Below is a small trained network, with its code and all its weights. Each question gives an input and a target symbol and asks what happens when units are switched off, that is, made to give their printed mean instead of their output.

import numpy as np


def w(rows, s, z=0):
    codes = np.array(rows[::2]) - 128.0
    scale = np.full(codes.shape[1], s)
    scale[-1] = z or s
    return codes * scale


def f(y):
    return y / 2 * (1 + np.tanh(0.7978845608 * (y + 0.044715 * y**3)))


def softmax(a):
    e = np.exp(a - a.max(-1, keepdims=True))
    return e / e.sum(-1, keepdims=True)


def log_softmax(a):
    a = a - a.max(-1, keepdims=True)
    return a - np.log(np.exp(a).sum(-1, keepdims=True))


def net(x, mask):
    ids = ['αβγεζηλμξπσφψ'.index(c) for c in x.split()]
    T = len(ids)
    res = E[ids] + P[:T]
    u = 0
    for l in range(2):
        q, k, v = (res @ M[l].T for M in (Q, K, V))
        z = softmax(np.where(np.tri(T) > 0, q @ k.T / 4**0.5, -1e9)) @ v
        res = res + np.where(mask[u], z, O[l][:, -1]) @ O[l][:, :-1]
        u += 1
        y = f(res @ A[l][:, :-1].T + A[l][:, -1])
        res = res + np.where(mask[u : u + 12], y, B[l][:, -1]) @ B[l][:, :-1]
        u += 12
    return log_softmax(res[-1] @ U[:, :-1].T + U[:, -1])


Q, K, V, O, A, B = {}, {}, {}, {}, {}, {}
E = w([
[181,131,152],'α',
[81,183,177],'β',
[70,167,5],'γ',
[178,71,165],'ε',
[120,247,128],'ζ',
[233,92,43],'η',
[112,116,150],'λ',
[176,94,157],'μ',
[109,118,155],'ξ',
[92,63,104],'π',
[122,195,98],'σ',
[111,99,137],'φ',
[95,128,120],'ψ',
],0.012)
P = w([
[220,172,80],'0',
[148,163,70],'1',
[108,147,68],'2',
[84,136,65],'3',
[64,125,63],'4',
[45,128,67],'5',
[29,137,62],'6',
[22,136,44],'7',
[7,130,57],'8',
[2,117,50],'9',
],0.003)
Q[0] = w([
[142,163,22],'0.h0',
[164,141,192],'0.h0',
[225,142,253],'0.h0',
[171,73,220],'0.h0',
],0.0047)
K[0] = w([
[84,140,110],'0.h0',
[141,62,155],'0.h0',
[147,1,182],'0.h0',
[187,105,167],'0.h0',
],0.0057)
V[0] = w([
[18,188,74],'0.h0',
[27,150,20],'0.h0',
[135,119,114],'0.h0',
[201,120,252],'0.h0',
],0.004)
O[0] = w([
[2,114,115,210],'0.h0',
[14,94,74,247],'0.h0',
[137,109,124,137],'0.h0',
[226,173,199,4],'0.h0',
],0.0043,0.0017)
A[0] = w([
[2,197,231,218],'0.n0',
[119,49,131,184],'0.n1',
[85,88,140,173],'0.n2',
[125,214,97,175],'0.n3',
[50,127,27,253],'0.n4',
[43,162,197,202],'0.n5',
[146,100,167,118],'0.n6',
[7,160,209,211],'0.n7',
[103,78,99,188],'0.n8',
[164,65,191,229],'0.n9',
[140,112,142,94],'0.n10',
[109,68,124,158],'0.n11',
],0.0084,0.0044)
B[0] = w([
[220,146,37,192],'0.n0',
[126,38,120,153],'0.n1',
[152,76,87,155],'0.n2',
[118,189,111,153],'0.n3',
[81,140,2,255],'0.n4',
[202,121,64,170],'0.n5',
[105,86,200,120],'0.n6',
[176,125,37,192],'0.n7',
[111,97,77,169],'0.n8',
[74,49,150,142],'0.n9',
[129,111,161,118],'0.n10',
[128,78,115,147],'0.n11',
],0.0076,0.0093)
Q[1] = w([
[91,123,224],'1.h0',
[141,64,42],'1.h0',
[112,149,251],'1.h0',
[141,215,186],'1.h0',
],0.011)
K[1] = w([
[150,98,223],'1.h0',
[82,131,8],'1.h0',
[143,119,199],'1.h0',
[159,141,186],'1.h0',
],0.013)
V[1] = w([
[150,254,114],'1.h0',
[108,237,125],'1.h0',
[223,122,100],'1.h0',
[186,57,117],'1.h0',
],0.01)
O[1] = w([
[130,242,224,254],'1.h0',
[70,219,177,219],'1.h0',
[254,131,184,213],'1.h0',
[206,84,126,108],'1.h0',
],0.0086,0.0054)
A[1] = w([
[197,148,95,61],'1.n0',
[129,126,127,133],'1.n1',
[99,72,79,248],'1.n2',
[254,145,202,124],'1.n3',
[103,102,75,113],'1.n4',
[124,123,129,143],'1.n5',
[159,27,254,255],'1.n6',
[174,33,122,90],'1.n7',
[111,157,98,48],'1.n8',
[53,105,168,162],'1.n9',
[153,164,67,9],'1.n10',
[172,27,132,98],'1.n11',
],0.0081,0.0061)
B[1] = w([
[80,76,151,162],'1.n0',
[130,130,123,130],'1.n1',
[179,162,116,255],'1.n2',
[191,6,212,175],'1.n3',
[178,104,149,198],'1.n4',
[130,131,122,130],'1.n5',
[28,151,239,152],'1.n6',
[55,126,150,191],'1.n7',
[133,77,197,157],'1.n8',
[1,90,143,127],'1.n9',
[106,44,212,176],'1.n10',
[49,123,160,188],'1.n11',
],0.0091,0.011)
U = w([
[130,112,147,56],'α',
[25,169,107,178],'β',
[89,54,89,37],'γ',
[131,72,167,13],'ε',
[130,109,167,195],'ζ',
[119,121,142,1],'η',
[76,107,172,100],'λ',
[84,211,116,181],'μ',
[126,109,152,91],'ξ',
[253,152,34,227],'π',
[208,105,158,72],'σ',
[97,109,170,142],'φ',
[159,180,180,97],'ψ',
],0.0069,0.0047)

Each question gives the input, a string of symbols that net reads in full, and the target symbol t.
The units are the heads (4 rows each of Q, K, V and O) and the neurons (one row each of A and B). Each row of codes is followed by its name. A weight is (code - 128) times the scale printed after its matrix; where a second scale follows, it is the last column's (O, A, B and U).
mask holds one flag per unit, layer by layer, with each layer's heads first. A switched-off unit (its flag False) gives its mean, the last column of its rows in O or B, instead of its output. The means were averaged over made-up inputs and are rounded, as every weight is.
A unit's drop is (log p(t) with every unit on - log p(t) with that unit switched off) / (log p(t) with every unit on - log p(t) with every unit switched off).
The circuit of an input: a set's keep is (log p(t) with only the set's units on - log p(t) with every unit switched off) / (log p(t) with every unit on - log p(t) with every unit switched off). Starting from the 12 units with the biggest drops (on a tie, the unit counted first), units are removed one at a time, each time the one whose removal leaves the highest keep (on an exact tie, the one counted first), for as long as the keep stays at least 0.8.
units of the circuit, in order: the units of the circuit, biggest drop first
unit that matters most: the unit with the biggest drop
top k neurons: the k neurons with the biggest drops, biggest first
k most important neurons of layer l: the k neurons of layer l with the biggest drops, biggest first
input γ ψ η λ, target β: top 2 neurons => (0.n4 0.n3)
input ξ π φ, target γ: units of the circuit, in order => (1.h0 1.n7 0.n1)
input η φ η γ π, target β: units of the circuit, in order => (1.h0 0.n4 0.n0 1.n3)
input η ζ η η η, target ψ: units of the circuit, in order => (1.h0 0.n0 0.n7 0.n3)
input ψ π ζ ψ λ ψ η γ ξ φ, target β: units of the circuit, in order => (1.h0 0.n4 1.n3)
input λ ψ ψ σ ζ η η β η, target σ: units of the circuit, in order => (0.n0 1.h0 0.n7 1.n3)
input β ψ π ψ φ, target π: unit that matters most => 0.n0
input α γ ψ, target β: top 2 neurons => (0.n4 0.n3)
input π η ε η σ η ψ ψ ζ, target ψ: top 3 neurons => (0.n0 0.n3 1.n3)
input ξ β φ ξ, target σ: top 4 neurons => (0.n0 1.n3 0.n7 0.n5)
input ζ η ζ φ, target ψ: top 2 neurons => (0.n0 1.n3)
input α ζ λ γ φ, target β: top 4 neurons => (0.n4 0.n3 1.n9 1.n3)
input ψ η φ ε, target λ: 3 most important neurons of layer 1 => (1.n6 1.n11 1.n7)
input φ ε η ψ ψ ζ π, target γ: unit that matters most => 0.n4
input π ψ ζ ψ η β λ η, target σ: units of the circuit, in order => (1.h0 0.n7 0.n0 1.n3)
input η α φ σ η σ π η, target γ: top 4 neurons => (0.n4 0.n8 1.n11 1.n7)
input ξ ε π λ, target γ: top 2 neurons => (1.n11 1.n7)
input γ ζ ψ ξ π η, target β: 2 most important neurons of layer 0 => (0.n4 0.n0)
input π η ψ η σ η φ η ξ φ, target μ: 2 most important neurons of layer 0 => (0.n4 0.n3)
input ζ ψ λ π ψ ζ ψ ξ λ ψ, target π: unit that matters most => 0.n4
input π φ ξ ξ, target γ: top 3 neurons => (0.n4 1.n11 1.n7)
input π ξ η γ α, target β: 2 most important neurons of layer 0 => (0.n0 0.n4)
input η λ ζ σ σ ψ β, target σ: top 2 neurons => (0.n0 0.n7)
input ψ ψ β φ, target σ: top 3 neurons => (0.n0 0.n7 0.n5)
